Here is a tiny trained network, its code and every weight. The questions are about switching its units off for an input and a target symbol, where a switched-off unit gives its printed mean instead of its output.

import numpy as np


def w(rows, s, z=0):
    codes = np.array(rows[::2]) - 128.0
    scale = np.full(codes.shape[1], s)
    scale[-1] = z or s
    return codes * scale


def f(y):
    return np.maximum(y, 0)


def softmax(a):
    e = np.exp(a - a.max(-1, keepdims=True))
    return e / e.sum(-1, keepdims=True)


def log_softmax(a):
    a = a - a.max(-1, keepdims=True)
    return a - np.log(np.exp(a).sum(-1, keepdims=True))


def net(x, mask):
    ids = ['ΓΔΛΠΣαβεημξτφψω'.index(c) for c in x.split()]
    T = len(ids)
    res = E[ids] + P[:T]
    r = res
    for j in range(3):
        rows = slice(2 * j, 2 * j + 2)
        q, k, v = (r @ M[0][rows].T for M in (Q, K, V))
        z = softmax(np.where(np.tri(T) > 0, q @ k.T / 2**0.5, -1e9)) @ v
        o = O[0][rows]
        res = res + np.where(mask[j], z, o[:, -1]) @ o[:, :-1]
    y = f(res @ A[0][:, :-1].T + A[0][:, -1])
    res = res + np.where(mask[3:7], y, B[0][:, -1]) @ B[0][:, :-1]
    return log_softmax(res[-1] @ U[:, :-1].T + U[:, -1])


Q, K, V, O, A, B = {}, {}, {}, {}, {}, {}
E = w([
[119,134,138,139,105],'Γ',
[151,127,94,148,140],'Δ',
[111,151,118,88,96],'Λ',
[55,149,71,82,108],'Π',
[183,95,93,241,98],'Σ',
[98,106,166,142,128],'α',
[115,150,141,146,102],'β',
[124,105,179,174,127],'ε',
[168,138,150,110,115],'η',
[110,62,170,100,167],'μ',
[99,80,231,54,112],'ξ',
[133,85,143,143,164],'τ',
[183,156,140,176,150],'φ',
[95,131,82,145,209],'ψ',
[110,165,3,121,122],'ω',
],0.024)
P = w([
[149,89,167,130,71],'0',
[112,46,254,125,171],'1',
[134,139,210,130,128],'2',
[134,123,192,127,157],'3',
[157,109,176,121,167],'4',
[165,128,193,148,133],'5',
],0.0052)
Q[0] = w([
[195,212,97,67,43],'head 1',
[138,181,151,89,44],'head 1',
[37,105,107,126,147],'head 2',
[166,45,211,254,171],'head 2',
[109,33,140,137,107],'head 3',
[115,224,231,86,98],'head 3',
],0.0079)
K[0] = w([
[108,81,141,162,75],'head 1',
[159,37,181,196,82],'head 1',
[87,108,56,123,155],'head 2',
[229,172,72,207,175],'head 2',
[254,86,209,70,142],'head 3',
[49,179,70,130,213],'head 3',
],0.0093)
V[0] = w([
[183,140,193,147,108],'head 1',
[111,122,198,91,200],'head 1',
[132,255,85,66,221],'head 2',
[117,83,117,98,80],'head 2',
[134,220,178,176,48],'head 3',
[157,73,102,181,189],'head 3',
],0.0064)
O[0] = w([
[254,43,194,168,120,126],'head 1',
[33,163,210,172,209,166],'head 1',
[152,206,134,121,136,4],'head 2',
[74,38,129,42,93,92],'head 2',
[220,121,146,170,81,123],'head 3',
[80,155,119,146,211,220],'head 3',
],0.0072,0.0041)
A[0] = w([
[113,174,214,84,128,147],'neuron 1',
[103,28,212,75,55,135],'neuron 2',
[93,138,255,21,129,59],'neuron 3',
[31,169,149,49,22,2],'neuron 4',
],0.0076,0.0022)
B[0] = w([
[79,166,51,117,180,184],'neuron 1',
[177,152,185,102,6,254],'neuron 2',
[62,243,62,130,169,223],'neuron 3',
[221,89,169,151,254,161],'neuron 4',
],0.0077,0.0056)
U = w([
[124,96,103,100,93,154],'Γ',
[175,113,75,106,164,103],'Δ',
[196,138,90,44,129,143],'Λ',
[222,54,109,32,238,82],'Π',
[104,56,59,207,123,85],'Σ',
[70,116,118,142,91,71],'α',
[125,157,102,136,83,157],'β',
[112,92,207,156,134,81],'ε',
[201,141,128,90,141,193],'η',
[39,78,151,89,128,200],'μ',
[127,219,165,125,106,4],'ξ',
[107,49,158,104,180,152],'τ',
[246,187,202,150,219,81],'φ',
[124,208,98,188,224,151],'ψ',
[121,174,2,108,88,231],'ω',
],0.0071,0.0033)

Each question gives the input, a string of symbols that net reads in full, and the target symbol t.
The units are the heads (2 rows each of Q, K, V and O) and the neurons (one row each of A and B). Each row of codes is followed by its name. A weight is (code - 128) times the scale printed after its matrix; where a second scale follows, it is the last column's (O, A, B and U).
mask holds one flag per unit, heads first, then neurons. A switched-off unit (its flag False) gives its mean, the last column of its rows in O or B, instead of its output. The means were averaged over made-up inputs and are rounded, as every weight is.
A unit's drop is (log p(t) with every unit on - log p(t) with that unit switched off) / (log p(t) with every unit on - log p(t) with every unit switched off).
The circuit of an input: a set's keep is (log p(t) with only the set's units on - log p(t) with every unit switched off) / (log p(t) with every unit on - log p(t) with every unit switched off). Starting from all 7 units, units are removed one at a time, each time the one whose removal leaves the highest keep (on an exact tie, the one counted first), for as long as the keep stays at least 0.8.
units of the circuit, in order: the units of the circuit, biggest drop first
k most important neurons: the k neurons with the biggest drops, biggest first
heads that matter: for each layer, one digit per head in row order, 1 if its drop is at least 0.15 and else 0, layers parted by /
drop of u: that unit's drop, to one decimal
input ψ μ ψ ψ φ, target ψ: units of the circuit, in order => head 3; head 1; neuron 2
input Γ ψ ξ μ, target ψ: heads that matter => 110
input Π μ ψ φ τ, target ψ: units of the circuit, in order => head 2; head 1
input Γ ψ ψ ψ ψ φ, target ψ: heads that matter => 111
input β ψ ξ, target ψ: heads that matter => 001
input μ ψ ε β, target ψ: 3 most important neurons => neuron 2; neuron 1; neuron 3
input Π μ β ψ ξ, target ψ: most important neuron => neuron 3
input ε ψ ψ μ ε, target ψ: 2 most important neurons => neuron 2; neuron 1
input ψ ψ τ Γ, target ψ: 2 most important neurons => neuron 2; neuron 1
input ψ η ε Π ξ, target ξ: 2 most important neurons => neuron 2; neuron 3
input ω β φ Λ Δ ξ, target ξ: drop of neuron 3 => 0.5
input η ψ ψ η, target ψ: drop of head 1 => 0.0
input Δ ψ ε, target ψ: drop of neuron 2 => 0.2
